Below are the code and all the weights of a small trained network. Each question names an input and a class and asks about switching units off, where a switched-off unit gives its printed mean instead of its output.

import numpy as np


def w(rows, s, z=0):
    codes = np.array(rows[::2]) - 128.0
    scale = np.full(codes.shape[1], s)
    scale[-1] = z or s
    return codes * scale


def norm(h):
    return h / np.sqrt((h * h).mean(-1, keepdims=True) + 1e-5)


def f(y):
    return y / 2 * (1 + np.tanh(0.7978845608 * (y + 0.044715 * y**3)))


def log_softmax(a):
    a = a - a.max(-1, keepdims=True)
    return a - np.log(np.exp(a).sum(-1, keepdims=True))


def net(x, mask):
    res = np.array(x, float).reshape(1, 7) / 4 @ E
    u = 0
    for l in range(3):
        y = f(norm(res) @ A[l][:, :-1].T + A[l][:, -1])
        res = res + np.where(mask[u : u + 6], y, B[l][:, -1]) @ B[l][:, :-1]
        u += 6
    return log_softmax(norm(res)[-1] @ U[:, :-1].T + U[:, -1])


A, B = {}, {}
E = w([
[83,2,109,107],'x0',
[128,128,125,126],'x1',
[132,121,73,214],'x2',
[129,127,128,127],'x3',
[128,127,124,126],'x4',
[129,129,129,130],'x5',
[30,184,171,166],'x6',
],0.0096)
A[0] = w([
[54,1,148,102,177],'0.n0',
[139,127,152,131,118],'0.n1',
[172,91,159,131,78],'0.n2',
[250,231,179,157,1],'0.n3',
[36,124,144,67,64],'0.n4',
[170,119,76,75,121],'0.n5',
],0.0083,0.0077)
B[0] = w([
[48,64,145,121,254],'0.n0',
[114,124,107,110,123],'0.n1',
[140,94,148,109,116],'0.n2',
[114,1,136,109,156],'0.n3',
[89,118,155,140,139],'0.n4',
[164,40,145,119,156],'0.n5',
],0.0083,0.0061)
A[1] = w([
[113,171,244,182,60],'1.n0',
[145,101,126,84,87],'1.n1',
[142,37,181,2,164],'1.n2',
[125,151,199,160,87],'1.n3',
[213,99,92,57,2],'1.n4',
[130,96,160,153,96],'1.n5',
],0.0068,0.0049)
B[1] = w([
[79,155,126,51,140],'1.n0',
[176,76,193,153,127],'1.n1',
[199,128,255,205,253],'1.n2',
[94,129,107,121,124],'1.n3',
[50,144,213,97,135],'1.n4',
[161,135,53,161,124],'1.n5',
],0.0062,0.0053)
A[2] = w([
[126,136,194,17,254],'2.n0',
[214,149,125,119,113],'2.n1',
[134,136,135,108,56],'2.n2',
[103,149,167,126,204],'2.n3',
[164,24,108,103,127],'2.n4',
[247,133,127,125,128],'2.n5',
],0.015,0.0051)
B[2] = w([
[104,159,161,51,253],'2.n0',
[18,77,132,175,174],'2.n1',
[62,150,119,148,114],'2.n2',
[193,134,85,169,192],'2.n3',
[229,234,82,118,253],'2.n4',
[2,66,133,148,215],'2.n5',
],0.0098,0.0082)
U = w([
[59,88,228,91,195],'0',
[65,58,52,192,253],'1',
[245,85,179,52,60],'2',
[253,82,51,173,81],'3',
[130,237,132,45,16],'4',
[164,214,100,208,77],'5',
],0.023,0.0019)

Each question gives the input, the list of numbers given to net, and the class t.
The units are the neurons (one row each of A and B). Each row of codes is followed by its name. A weight is (code - 128) times the scale printed after its matrix; where a second scale follows, it is the last column's (A, B and U).
mask holds one flag per neuron, layer by layer. A switched-off neuron (its flag False) gives its mean, the last column of its row in B, instead of its output. The means were averaged over made-up inputs and are rounded, as every weight is.
A unit's drop is (log p(t) with every unit on - log p(t) with that unit switched off) / (log p(t) with every unit on - log p(t) with every unit switched off).
The circuit of an input: a set's keep is (log p(t) with only the set's units on - log p(t) with every unit switched off) / (log p(t) with every unit on - log p(t) with every unit switched off). Starting from the 12 units with the biggest drops (on a tie, the unit counted first), units are removed one at a time, each time the one whose removal leaves the highest keep (on an exact tie, the one counted first), for as long as the keep stays at least 0.8.
units of the circuit, in order: the units of the circuit, biggest drop first
unit that matters most: the unit with the biggest drop
k most important neurons: the k neurons with the biggest drops, biggest first
top k neurons in layer l: the k neurons of layer l with the biggest drops, biggest first
drop when u is switched off: that unit's drop, to one decimal
input [-3,3,-1,8,6,4,-3], class 0: most important neuron => 2.n5
input [0,7,5,-7,-7,8,1], class 5: 3 most important neurons => 2.n5; 0.n0; 2.n1
input [-1,-2,0,2,1,0,7], class 4: 3 most important neurons => 1.n0; 1.n2; 2.n5
input [0,6,4,-7,5,2,-5], class 1: 4 most important neurons => 2.n5; 0.n0; 2.n1; 0.n3
input [1,-7,-4,-4,3,4,-1], class 2: 2 most important neurons => 0.n0; 1.n2
input [-3,-5,1,3,-1,3,-3], class 1: 2 most important neurons => 2.n5; 0.n0
input [-1,7,-1,-2,5,-3,-1], class 0: 2 most important neurons => 0.n0; 2.n5
input [0,5,2,-2,-5,-2,-4], class 1: 2 most important neurons => 2.n5; 0.n0
input [6,7,-5,8,4,-1,-1], class 2: top 2 neurons in layer 2 => 2.n4; 2.n5
input [-1,6,0,-8,-6,1,4], class 4: 2 most important neurons => 1.n0; 1.n2
input [8,-8,3,4,-2,4,-5], class 3: 2 most important neurons => 2.n4; 2.n0
input [0,-4,-1,-1,-1,-3,-6], class 0: 2 most important neurons => 2.n5; 2.n1
input [1,-1,1,2,7,-4,-3], class 3: top 2 neurons in layer 2 => 2.n4; 2.n0
input [3,2,1,1,-5,-5,4], class 1: unit that matters most => 2.n0
input [0,-8,-1,-6,-5,6,-8], class 0: top 3 neurons in layer 2 => 2.n5; 2.n1; 2.n3
input [-1,-5,-7,1,0,-5,6], class 4: top 3 neurons in layer 2 => 2.n5; 2.n3; 2.n1
input [2,5,5,-1,-8,-4,0], class 3: top 3 neurons in layer 2 => 2.n5; 2.n1; 2.n0
input [6,3,3,1,8,-1,-2], class 3: top 2 neurons in layer 2 => 2.n4; 2.n0
input [-7,2,-1,-2,3,-8,0], class 0: top 2 neurons in layer 0 => 0.n0; 0.n3
input [-4,-4,-4,-1,2,6,-7], class 0: units of the circuit, in order => 2.n5
input [-2,-3,6,-3,-4,6,-6], class 1: drop when 2.n5 is switched off => 0.3
